Here is a tiny trained network, its code and every weight. The questions are about switching its units off for an input and a class, where a switched-off unit gives its printed mean instead of its output.

import numpy as np


def w(rows, s, z=0):
    codes = np.array(rows[::2]) - 128.0
    scale = np.full(codes.shape[1], s)
    scale[-1] = z or s
    return codes * scale


def norm(h):
    return h / np.sqrt((h * h).mean(-1, keepdims=True) + 1e-5)


def f(y):
    return np.maximum(y, 0)


def log_softmax(a):
    a = a - a.max(-1, keepdims=True)
    return a - np.log(np.exp(a).sum(-1, keepdims=True))


def net(x, mask):
    res = np.array(x, float).reshape(1, 7) / 4 @ E
    u = 0
    for l in range(2):
        y = f(norm(res) @ A[l][:, :-1].T + A[l][:, -1])
        res = res + np.where(mask[u : u + 16], y, B[l][:, -1]) @ B[l][:, :-1]
        u += 16
    return log_softmax(norm(res)[-1] @ U[:, :-1].T + U[:, -1])


A, B = {}, {}
E = w([
[127,128,126,127],'x0',
[128,127,127,127],'x1',
[93,176,101,49],'x2',
[128,127,126,128],'x3',
[62,245,179,182],'x4',
[1,47,146,178],'x5',
[126,128,130,128],'x6',
],0.0071)
A[0] = w([
[72,129,183,130,110],'L0N1',
[116,88,151,99,76],'L0N2',
[96,182,110,160,104],'L0N3',
[166,106,223,131,142],'L0N4',
[105,178,213,174,113],'L0N5',
[208,141,63,233,90],'L0N6',
[84,97,115,105,72],'L0N7',
[122,73,87,95,249],'L0N8',
[92,173,46,125,243],'L0N9',
[174,168,107,82,174],'L0N10',
[173,60,183,254,4],'L0N11',
[191,72,181,98,189],'L0N12',
[49,124,125,73,182],'L0N13',
[139,61,151,77,105],'L0N14',
[217,77,103,89,80],'L0N15',
[72,72,196,145,34],'L0N16',
],0.0091,0.0023)
B[0] = w([
[106,103,74,166,197],'L0N1',
[164,200,162,141,162],'L0N2',
[94,133,253,40,202],'L0N3',
[111,170,56,162,167],'L0N4',
[154,57,194,155,239],'L0N5',
[86,155,108,201,195],'L0N6',
[133,143,86,64,177],'L0N7',
[59,82,229,182,255],'L0N8',
[107,94,205,224,235],'L0N9',
[43,137,83,172,243],'L0N10',
[162,186,96,224,214],'L0N11',
[140,149,179,136,225],'L0N12',
[97,102,67,129,239],'L0N13',
[111,128,249,149,209],'L0N14',
[104,138,157,169,248],'L0N15',
[92,112,47,194,202],'L0N16',
],0.0051,0.0042)
A[1] = w([
[86,112,128,54,153],'L1N1',
[26,113,140,88,185],'L1N2',
[83,66,155,220,189],'L1N3',
[253,213,106,164,129],'L1N4',
[205,175,123,85,148],'L1N5',
[104,194,140,140,132],'L1N6',
[59,138,153,28,110],'L1N7',
[50,159,56,19,56],'L1N8',
[117,152,112,170,53],'L1N9',
[121,86,201,97,120],'L1N10',
[168,194,159,96,152],'L1N11',
[140,105,121,157,87],'L1N12',
[89,148,134,197,179],'L1N13',
[185,63,172,70,251],'L1N14',
[109,155,40,63,160],'L1N15',
[59,188,102,152,138],'L1N16',
],0.012,0.003)
B[1] = w([
[156,167,142,165,155],'L1N1',
[146,129,111,132,204],'L1N2',
[128,179,107,95,253],'L1N3',
[74,99,95,129,183],'L1N4',
[43,115,86,125,153],'L1N5',
[129,69,166,136,174],'L1N6',
[184,158,79,232,169],'L1N7',
[164,185,116,166,154],'L1N8',
[162,127,112,106,147],'L1N9',
[201,167,143,91,164],'L1N10',
[110,89,102,109,163],'L1N11',
[153,195,126,125,142],'L1N12',
[158,144,111,13,212],'L1N13',
[83,126,254,68,160],'L1N14',
[176,96,143,157,142],'L1N15',
[197,24,169,115,188],'L1N16',
],0.0088,0.012)
U = w([
[126,147,207,120,79],'0',
[36,114,8,141,79],'1',
[177,153,74,112,245],'2',
[192,206,77,247,2],'3',
],0.014,0.0033)

Each question gives the input, the list of numbers given to net, and the class t.
The units are the neurons (one row each of A and B). Each row of codes is followed by its name. A weight is (code - 128) times the scale printed after its matrix; where a second scale follows, it is the last column's (A, B and U).
mask holds one flag per neuron, layer by layer. A switched-off neuron (its flag False) gives its mean, the last column of its row in B, instead of its output. The means were averaged over made-up inputs and are rounded, as every weight is.
A unit's drop is (log p(t) with every unit on - log p(t) with that unit switched off) / (log p(t) with every unit on - log p(t) with every unit switched off).
The circuit of an input: a set's keep is (log p(t) with only the set's units on - log p(t) with every unit switched off) / (log p(t) with every unit on - log p(t) with every unit switched off). Starting from the 12 units with the biggest drops (on a tie, the unit counted first), units are removed one at a time, each time the one whose removal leaves the highest keep (on an exact tie, the one counted first), for as long as the keep stays at least 0.8.
units of the circuit, in order: the units of the circuit, biggest drop first
unit that matters most: the unit with the biggest drop
top k neurons: the k neurons with the biggest drops, biggest first
k most important neurons of layer l: the k neurons of layer l with the biggest drops, biggest first
drop when u is switched off: that unit's drop, to one decimal
input [-4,5,-8,-6,-2,6,6], class 3: unit that matters most -> L0N11
input [1,1,-7,0,-6,6,-5], class 3: units of the circuit, in order -> [L0N11 L1N4 L1N12 L1N16]
input [-5,5,-5,3,-7,-8,2], class 1: top 3 neurons -> [L1N4 L1N5 L0N5]
input [-7,-2,6,-1,4,-1,6], class 3: units of the circuit, in order -> [L1N7 L1N14]
input [-1,-4,3,-6,4,5,-1], class 2: 3 most important neurons of layer 1 -> [L1N13 L1N4 L1N16]
input [-8,5,6,3,4,0,8], class 3: units of the circuit, in order -> [L1N7 L1N14]
input [0,8,6,-5,-4,0,7], class 3: units of the circuit, in order -> [L1N7 L1N13]
input [-8,-3,-3,4,-5,-3,-7], class 0: 3 most important neurons of layer 1 -> [L1N7 L1N14 L1N2]
input [5,-1,8,2,6,-5,-6], class 3: 3 most important neurons of layer 0 -> [L0N11 L0N8 L0N3]
input [-8,7,5,7,7,-6,4], class 0: 4 most important neurons of layer 0 -> [L0N3 L0N10 L0N9 L0N11]
input [0,5,-8,5,-8,7,-8], class 0: 3 most important neurons of layer 1 -> [L1N7 L1N4 L1N14]
input [-2,-8,5,-6,-3,5,-1], class 2: 2 most important neurons of layer 1 -> [L1N4 L1N5]
input [-4,-4,5,-1,1,-6,6], class 1: units of the circuit, in order -> [L1N5 L1N4]
input [-4,-2,4,-5,2,-6,-8], class 1: top 2 neurons -> [L1N5 L1N4]
input [4,-5,-7,-6,8,-7,-1], class 0: 2 most important neurons of layer 1 -> [L1N7 L1N6]
input [5,6,-3,-7,5,2,2], class 2: unit that matters most -> L1N13
input [4,3,3,-4,5,-6,-4], class 1: 3 most important neurons of layer 1 -> [L1N4 L1N5 L1N11]
input [4,-5,-3,-3,8,-8,-2], class 0: 2 most important neurons of layer 1 -> [L1N6 L1N3]
input [-8,-3,-8,-4,2,5,-8], class 3: top 2 neurons -> [L0N11 L1N4]
input [-1,2,7,-5,-6,-4,-6], class 3: 2 most important neurons of layer 0 -> [L0N10 L0N5]
input [2,3,-1,-2,2,-5,3], class 1: top 2 neurons -> [L1N4 L0N8]
input [-6,7,2,-6,-8,-1,8], class 0: top neuron -> [L1N14]
input [-7,-3,-7,-2,8,-3,-5], class 0: 2 most important neurons of layer 1 -> [L1N7 L1N13]
input [0,7,8,-2,4,-4,2], class 3: top 2 neurons -> [L1N7 L1N8]
input [-5,-5,-5,-2,-6,0,7], class 0: 2 most important neurons of layer 1 -> [L1N7 L1N14]
input [-2,4,-6,-2,-8,-2,3], class 0: top 2 neurons -> [L1N14 L1N7]
input [-4,3,-4,-7,-5,-8,-5], class 1: most important neuron of layer 1 -> [L1N4]
input [7,5,-5,-1,6,-3,5], class 0: top 2 neurons -> [L1N7 L0N3]
input [7,3,7,-6,0,5,-8], class 3: drop when L1N7 is switched off -> 0.2
input [-5,0,-5,-4,-2,-1,-4], class 3: drop when L1N14 is switched off -> 0.2
